Here is a tiny trained network, its code and every weight. The questions are about switching its units off for an input and a class, where a switched-off unit gives its printed mean instead of its output.

import numpy as np


def w(rows, s, z=0):
    codes = np.array(rows[::2]) - 128.0
    scale = np.full(codes.shape[1], s)
    scale[-1] = z or s
    return codes * scale


def norm(h):
    return h / np.sqrt((h * h).mean(-1, keepdims=True) + 1e-5)


def f(y):
    return np.maximum(y, 0)


def log_softmax(a):
    a = a - a.max(-1, keepdims=True)
    return a - np.log(np.exp(a).sum(-1, keepdims=True))


def net(x, mask):
    res = np.array(x, float).reshape(1, 6) / 4 @ E
    u = 0
    for l in range(2):
        y = f(norm(res) @ A[l][:, :-1].T + A[l][:, -1])
        res = res + np.where(mask[u : u + 15], y, B[l][:, -1]) @ B[l][:, :-1]
        u += 15
    return log_softmax(norm(res)[-1] @ U[:, :-1].T + U[:, -1])


A, B = {}, {}
E = w([
[87,112,167,60,95,138,225,117,62,59],'x0',
[109,70,112,80,59,132,181,255,225,163],'x1',
[95,137,134,123,20,31,50,105,160,49],'x2',
[219,144,148,114,133,82,175,94,166,126],'x3',
[60,182,144,205,170,108,185,161,190,73],'x4',
[83,127,74,104,139,75,160,84,134,172],'x5',
],0.00052)
A[0] = w([
[147,133,127,197,142,95,65,151,163,209,2],'0.n1',
[152,140,203,171,104,196,93,176,132,91,69],'0.n2',
[117,102,138,128,100,84,90,114,145,88,38],'0.n3',
[134,73,101,99,86,129,157,106,105,92,130],'0.n4',
[61,144,7,83,103,83,185,92,163,200,93],'0.n5',
[186,131,163,141,75,195,117,215,153,97,123],'0.n6',
[31,119,126,115,147,175,61,156,92,126,23],'0.n7',
[210,178,202,92,132,85,162,92,165,124,56],'0.n8',
[66,123,160,183,114,72,124,97,204,46,113],'0.n9',
[43,128,134,122,109,179,74,159,94,121,163],'0.n10',
[154,122,145,183,162,99,53,162,143,179,74],'0.n11',
[144,126,140,99,110,120,172,86,115,110,67],'0.n12',
[147,175,142,153,146,143,119,65,61,81,225],'0.n13',
[205,138,189,164,82,169,100,195,89,95,68],'0.n14',
[110,91,111,129,160,160,200,133,133,96,125],'0.n15',
],0.0018,0.0024)
B[0] = w([
[163,228,5,27,185,215,34,82,201,96,138],'0.n1',
[89,122,101,109,207,78,120,87,100,90,148],'0.n2',
[134,161,139,148,72,61,44,197,76,73,133],'0.n3',
[131,150,121,104,124,153,110,133,152,126,162],'0.n4',
[110,54,183,130,193,89,90,126,135,79,172],'0.n5',
[77,75,152,112,149,80,119,107,162,142,183],'0.n6',
[127,32,11,205,78,150,206,78,135,70,136],'0.n7',
[131,71,51,204,107,131,168,112,129,97,144],'0.n8',
[162,150,127,127,141,130,106,179,84,134,186],'0.n9',
[169,123,99,138,122,99,169,100,157,129,196],'0.n10',
[118,151,69,80,124,144,138,92,134,90,158],'0.n11',
[117,122,89,132,148,136,128,137,128,102,135],'0.n12',
[87,105,154,120,101,142,121,139,190,156,250],'0.n13',
[101,113,89,97,187,71,128,90,88,117,149],'0.n14',
[138,160,115,115,111,143,91,144,143,124,162],'0.n15',
],0.003,0.0022)
A[1] = w([
[122,94,80,164,106,122,73,185,210,119,192],'1.n1',
[123,95,76,121,205,151,184,134,123,187,175],'1.n2',
[158,160,151,131,193,202,173,176,75,191,31],'1.n3',
[97,163,160,78,88,151,163,116,106,77,42],'1.n4',
[117,115,156,134,196,77,112,83,92,116,67],'1.n5',
[147,86,52,211,106,123,160,130,99,121,121],'1.n6',
[113,242,155,207,165,138,169,195,138,98,4],'1.n7',
[121,114,123,82,61,81,83,91,123,136,118],'1.n8',
[110,205,183,221,94,165,109,9,58,153,44],'1.n9',
[252,120,97,167,129,63,204,96,155,106,53],'1.n10',
[121,168,110,138,40,89,102,162,76,130,55],'1.n11',
[113,139,142,91,100,146,182,131,88,88,8],'1.n12',
[96,117,129,84,152,140,177,126,78,83,72],'1.n13',
[220,71,143,83,59,163,63,103,42,184,40],'1.n14',
[118,93,150,107,103,119,189,144,115,85,148],'1.n15',
],0.0025,0.0017)
B[1] = w([
[148,144,147,106,119,183,166,83,94,154,253],'1.n1',
[140,155,168,156,70,89,80,134,112,60,205],'1.n2',
[203,169,172,219,38,39,57,173,99,41,146],'1.n3',
[212,174,57,119,165,172,61,86,166,196,140],'1.n4',
[97,36,196,61,138,101,118,119,182,85,147],'1.n5',
[96,106,92,170,89,175,196,75,51,108,143],'1.n6',
[114,121,39,46,181,43,160,153,17,179,149],'1.n7',
[147,157,158,183,160,128,132,181,110,101,192],'1.n8',
[166,31,172,53,32,199,205,231,221,194,152],'1.n9',
[13,86,65,196,78,231,110,88,38,88,145],'1.n10',
[201,151,167,217,123,107,107,169,98,71,141],'1.n11',
[204,210,5,103,193,236,15,24,215,197,132],'1.n12',
[175,137,104,147,170,124,65,72,165,144,146],'1.n13',
[34,187,66,116,219,69,218,157,106,126,167],'1.n14',
[127,136,116,168,130,161,107,103,132,192,173],'1.n15',
],0.0029,0.003)
U = w([
[252,238,250,247,20,31,11,240,56,15,115],'0',
[216,255,7,32,200,252,9,7,246,234,169],'1',
[92,9,242,18,22,210,242,230,237,243,251],'2',
[8,27,30,241,18,246,221,16,9,62,86],'3',
[9,5,233,45,244,13,32,33,185,30,9],'4',
[46,235,27,24,243,17,245,225,12,200,85],'5',
],0.0047,0.0012)

Each question gives the input, the list of numbers given to net, and the class t.
The units are the neurons (one row each of A and B). Each row of codes is followed by its name. A weight is (code - 128) times the scale printed after its matrix; where a second scale follows, it is the last column's (A, B and U).
mask holds one flag per neuron, layer by layer. A switched-off neuron (its flag False) gives its mean, the last column of its row in B, instead of its output. The means were averaged over made-up inputs and are rounded, as every weight is.
A unit's drop is (log p(t) with every unit on - log p(t) with that unit switched off) / (log p(t) with every unit on - log p(t) with every unit switched off).
The circuit of an input: a set's keep is (log p(t) with only the set's units on - log p(t) with every unit switched off) / (log p(t) with every unit on - log p(t) with every unit switched off). Starting from the 12 units with the biggest drops (on a tie, the unit counted first), units are removed one at a time, each time the one whose removal leaves the highest keep (on an exact tie, the one counted first), for as long as the keep stays at least 0.8.
circuit, biggest first: the units of the circuit, biggest drop first
k most important neurons: the k neurons with the biggest drops, biggest first
top k neurons in layer l: the k neurons of layer l with the biggest drops, biggest first
input [1,7,7,-6,8,-2], class 5: 2 most important neurons -> [0.n9 0.n13]
input [8,1,7,-1,-7,5], class 1: circuit, biggest first -> [1.n4 1.n12 0.n6]
input [-1,-7,-1,-1,2,-5], class 2: circuit, biggest first -> [1.n9]
input [-4,-1,4,-7,6,-7], class 3: 2 most important neurons -> [0.n7 1.n6]
input [4,6,6,7,-8,1], class 5: circuit, biggest first -> [1.n14 0.n13]
input [1,5,6,-5,6,2], class 0: circuit, biggest first -> [0.n9 1.n11]
input [-3,-7,-5,8,-7,-5], class 3: top 2 neurons in layer 0 -> [0.n8 0.n9]
input [-5,3,-2,7,-8,8], class 4: top 2 neurons in layer 0 -> [0.n5 0.n10]
input [-5,-2,4,-4,-6,1], class 5: 2 most important neurons -> [1.n14 1.n8]
input [-1,-3,6,-4,8,3], class 5: circuit, biggest first -> [1.n7 0.n9]
input [-5,-3,-6,-4,-3,6], class 0: 2 most important neurons -> [1.n2 0.n6]
input [4,-6,7,-5,-5,1], class 0: circuit, biggest first -> [1.n8 1.n11]
input [6,8,-8,-2,2,3], class 0: circuit, biggest first -> [0.n13 1.n2 1.n3]
input [3,-1,1,-5,-7,-7], class 4: 3 most important neurons -> [0.n14 0.n2 0.n6]
input [5,0,4,5,7,-3], class 5: 2 most important neurons -> [1.n7 0.n9]
input [-8,-2,-8,-3,5,0], class 0: top 2 neurons in layer 1 -> [1.n3 1.n2]
input [6,4,1,-4,8,-7], class 5: 2 most important neurons -> [1.n7 0.n9]
input [-5,-6,5,2,5,2], class 2: top 2 neurons in layer 1 -> [1.n9 1.n2]
input [8,-2,0,7,-5,-7], class 1: most important neuron -> [0.n10]
input [5,6,-1,-5,0,7], class 4: top 2 neurons in layer 1 -> [1.n9 1.n13]
input [-5,0,5,-7,-7,-3], class 3: circuit, biggest first -> [0.n7 1.n6 0.n10]
input [7,-1,0,4,-3,-7], class 1: most important neuron -> [0.n5]
input [-4,-3,5,-2,-7,-8], class 4: 2 most important neurons -> [0.n14 0.n2]
